Below is a small trained network, with its code and all its weights. Each question gives an input and a class and asks what happens when units are switched off, that is, made to give their printed mean instead of their output.

import numpy as np


def w(rows, s, z=0):
    codes = np.array(rows[::2]) - 128.0
    scale = np.full(codes.shape[1], s)
    scale[-1] = z or s
    return codes * scale


def f(y):
    return y / 2 * (1 + np.tanh(0.7978845608 * (y + 0.044715 * y**3)))


def log_softmax(a):
    a = a - a.max(-1, keepdims=True)
    return a - np.log(np.exp(a).sum(-1, keepdims=True))


def net(x, mask):
    res = np.array(x, float).reshape(1, 3) / 4 @ E
    y = f(res @ A[0][:, :-1].T + A[0][:, -1])
    res = res + np.where(mask, y, B[0][:, -1]) @ B[0][:, :-1]
    return log_softmax(res[-1] @ U[:, :-1].T + U[:, -1])


A, B = {}, {}
E = w([
[123,90,124,232,162,9,160,116],'x0',
[61,6,21,154,200,206,31,138],'x1',
[171,102,51,60,63,139,129,255],'x2',
],0.0084)
A[0] = w([
[72,134,125,156,164,129,75,60,143],'N0',
[88,97,65,113,153,141,92,200,206],'N1',
[151,25,4,141,102,122,125,187,212],'N2',
[152,112,66,158,131,153,138,173,104],'N3',
[141,136,61,109,119,116,124,161,167],'N4',
[179,159,196,90,101,140,196,126,169],'N5',
[104,96,154,170,177,122,175,75,255],'N6',
[108,130,58,111,130,154,65,163,189],'N7',
[133,82,53,147,126,146,137,193,131],'N8',
[165,197,186,110,106,97,139,108,190],'N9',
],0.013,0.0052)
B[0] = w([
[66,147,101,94,187,119,65,70,189],'N0',
[148,90,37,111,129,130,139,199,223],'N1',
[144,73,59,108,153,11,100,101,251],'N2',
[154,113,84,100,117,27,90,156,167],'N3',
[167,124,121,135,157,54,163,163,166],'N4',
[170,163,159,174,67,145,160,168,188],'N5',
[100,215,102,161,176,109,150,90,205],'N6',
[140,153,79,116,96,157,141,174,206],'N7',
[154,32,96,136,132,39,119,141,197],'N8',
[145,197,238,217,93,98,194,125,195],'N9',
],0.012,0.018)
U = w([
[137,148,112,63,100,255,142,167,152],'0',
[191,163,213,166,91,105,176,153,79],'1',
[193,11,44,99,157,73,105,180,189],'2',
[106,125,88,58,178,230,38,112,69],'3',
[128,76,164,71,131,116,46,139,23],'4',
[97,130,106,155,249,63,109,7,255],'5',
],0.0099,0.0032)

Each question gives the input, the list of numbers given to net, and the class t.
The units are the neurons (one row each of A and B). Each row of codes is followed by its name. A weight is (code - 128) times the scale printed after its matrix; where a second scale follows, it is the last column's (A, B and U).
mask holds one flag per neuron, in row order. A switched-off neuron (its flag False) gives its mean, the last column of its row in B, instead of its output. The means were averaged over made-up inputs and are rounded, as every weight is.
A unit's drop is (log p(t) with every unit on - log p(t) with that unit switched off) / (log p(t) with every unit on - log p(t) with every unit switched off).
unit that matters most: the unit with the biggest drop
top k neurons: the k neurons with the biggest drops, biggest first
drop of u: that unit's drop, to one decimal
input [8,-2,3], class 5: unit that matters most => N1
input [7,7,-2], class 5: top 4 neurons => (N6 N0 N5 N4)
input [-5,-2,-8], class 1: top 4 neurons => (N2 N9 N5 N8)
input [-4,6,-5], class 3: top 2 neurons => (N2 N9)
input [0,-2,3], class 1: top 2 neurons => (N2 N1)
input [7,6,-2], class 5: top 2 neurons => (N6 N0)
input [8,-4,-3], class 1: top 2 neurons => (N2 N9)
input [-8,0,0], class 0: drop of N2 => 0.2
input [-7,8,-8], class 3: drop of N2 => 0.2
input [-4,5,-4], class 3: drop of N9 => 0.1
